Below are the code and all the weights of a small trained network. Each question names an input and a class and asks about switching units off, where a switched-off unit gives its printed mean instead of its output.

import numpy as np


def w(rows, s, z=0):
    codes = np.array(rows[::2]) - 128.0
    scale = np.full(codes.shape[1], s)
    scale[-1] = z or s
    return codes * scale


def norm(h):
    return h / np.sqrt((h * h).mean(-1, keepdims=True) + 1e-5)


def f(y):
    return y / 2 * (1 + np.tanh(0.7978845608 * (y + 0.044715 * y**3)))


def log_softmax(a):
    a = a - a.max(-1, keepdims=True)
    return a - np.log(np.exp(a).sum(-1, keepdims=True))


def net(x, mask):
    res = np.array(x, float).reshape(1, 4) / 4 @ E
    u = 0
    for l in range(2):
        y = f(norm(res) @ A[l][:, :-1].T + A[l][:, -1])
        res = res + np.where(mask[u : u + 8], y, B[l][:, -1]) @ B[l][:, :-1]
        u += 8
    return log_softmax(norm(res)[-1] @ U[:, :-1].T + U[:, -1])


A, B = {}, {}
E = w([
[114,125,116,133,117,128,132,144,98],'x0',
[43,141,71,137,234,43,69,68,115],'x1',
[141,254,60,143,210,213,154,161,127],'x2',
[65,110,125,90,97,219,119,85,125],'x3',
],0.0062)
A[0] = w([
[123,146,127,173,126,53,176,130,151,58],'0.n0',
[152,126,172,189,162,100,190,134,128,77],'0.n1',
[165,126,147,151,168,66,166,188,126,77],'0.n2',
[107,142,112,192,186,200,125,168,141,117],'0.n3',
[151,133,128,228,140,73,115,186,142,2],'0.n4',
[2,124,185,80,132,223,100,115,135,55],'0.n5',
[119,85,179,110,100,63,112,101,87,54],'0.n6',
[97,106,73,109,164,94,124,91,121,60],'0.n7',
],0.0078,0.0034)
B[0] = w([
[130,99,113,170,139,105,163,97,129,156],'0.n0',
[62,77,133,123,164,195,142,107,120,151],'0.n1',
[126,52,80,151,145,198,144,113,132,191],'0.n2',
[138,157,149,70,131,126,126,116,91,226],'0.n3',
[194,67,78,194,197,145,99,100,150,170],'0.n4',
[152,2,73,213,209,149,201,94,126,254],'0.n5',
[142,170,196,91,134,136,136,63,85,205],'0.n6',
[123,182,93,107,29,142,117,167,181,197],'0.n7',
],0.0087,0.0044)
A[1] = w([
[141,167,85,64,211,168,188,148,127,191],'1.n0',
[2,149,73,102,139,100,93,70,121,88],'1.n1',
[107,102,173,109,53,184,172,198,154,91],'1.n2',
[77,76,224,145,105,64,122,71,107,184],'1.n3',
[212,122,136,199,169,33,96,179,129,118],'1.n4',
[154,208,107,88,241,159,125,141,87,125],'1.n5',
[174,100,129,66,90,179,183,200,118,59],'1.n6',
[42,167,61,139,125,56,135,78,154,4],'1.n7',
],0.0073,0.0018)
B[1] = w([
[122,66,172,118,62,63,151,123,118,255],'1.n0',
[178,85,190,117,169,171,75,199,178,218],'1.n1',
[118,179,103,159,255,69,57,166,198,177],'1.n2',
[101,247,66,96,98,144,214,130,52,227],'1.n3',
[73,46,114,84,137,250,170,167,122,156],'1.n4',
[85,162,146,100,62,108,178,49,65,246],'1.n5',
[85,124,111,137,148,81,13,141,164,191],'1.n6',
[215,155,175,199,110,119,34,223,223,198],'1.n7',
],0.007,0.0057)
U = w([
[100,194,162,51,58,84,190,65,58,250],'0',
[130,2,58,191,170,189,181,97,137,101],'1',
[127,157,153,150,137,87,12,213,217,16],'2',
],0.018,0.0019)

Each question gives the input, the list of numbers given to net, and the class t.
The units are the neurons (one row each of A and B). Each row of codes is followed by its name. A weight is (code - 128) times the scale printed after its matrix; where a second scale follows, it is the last column's (A, B and U).
mask holds one flag per neuron, layer by layer. A switched-off neuron (its flag False) gives its mean, the last column of its row in B, instead of its output. The means were averaged over made-up inputs and are rounded, as every weight is.
A unit's drop is (log p(t) with every unit on - log p(t) with that unit switched off) / (log p(t) with every unit on - log p(t) with every unit switched off).
The circuit of an input: a set's keep is (log p(t) with only the set's units on - log p(t) with every unit switched off) / (log p(t) with every unit on - log p(t) with every unit switched off). Starting from the 12 units with the biggest drops (on a tie, the unit counted first), units are removed one at a time, each time the one whose removal leaves the highest keep (on an exact tie, the one counted first), for as long as the keep stays at least 0.8.
units of the circuit, in order: the units of the circuit, biggest drop first
top k neurons: the k neurons with the biggest drops, biggest first
drop when u is switched off: that unit's drop, to one decimal
input [-1,6,3,-6], class 1: units of the circuit, in order => 1.n4
input [-8,4,-6,-7], class 1: top 3 neurons => 0.n4, 1.n4, 1.n5
input [3,-8,1,-7], class 2: top 2 neurons => 0.n5, 1.n6
input [1,-6,0,-5], class 2: top 4 neurons => 0.n5, 1.n6, 1.n2, 1.n5
input [4,-6,6,-5], class 0: top 3 neurons => 1.n5, 0.n5, 0.n7
input [0,-5,8,8], class 0: top 2 neurons => 0.n3, 1.n5
input [2,7,-6,6], class 2: top 2 neurons => 1.n7, 1.n1
input [1,5,7,-8], class 1: top 3 neurons => 0.n4, 1.n4, 0.n6
input [1,8,-8,4], class 0: top 2 neurons => 0.n6, 1.n3
input [0,6,4,-7], class 1: top 2 neurons => 0.n4, 1.n4
input [-2,7,1,-7], class 1: top 3 neurons => 0.n4, 1.n4, 0.n2
input [7,4,-5,-3], class 0: drop when 1.n3 is switched off => 2.4
input [5,-6,-2,-1], class 2: drop when 0.n2 is switched off => 0.0
input [-7,5,-6,2], class 0: units of the circuit, in order => 1.n3
input [-3,-5,-5,-7], class 1: drop when 0.n2 is switched off => 0.1
input [0,-5,2,-3], class 2: drop when 0.n5 is switched off => 0.7
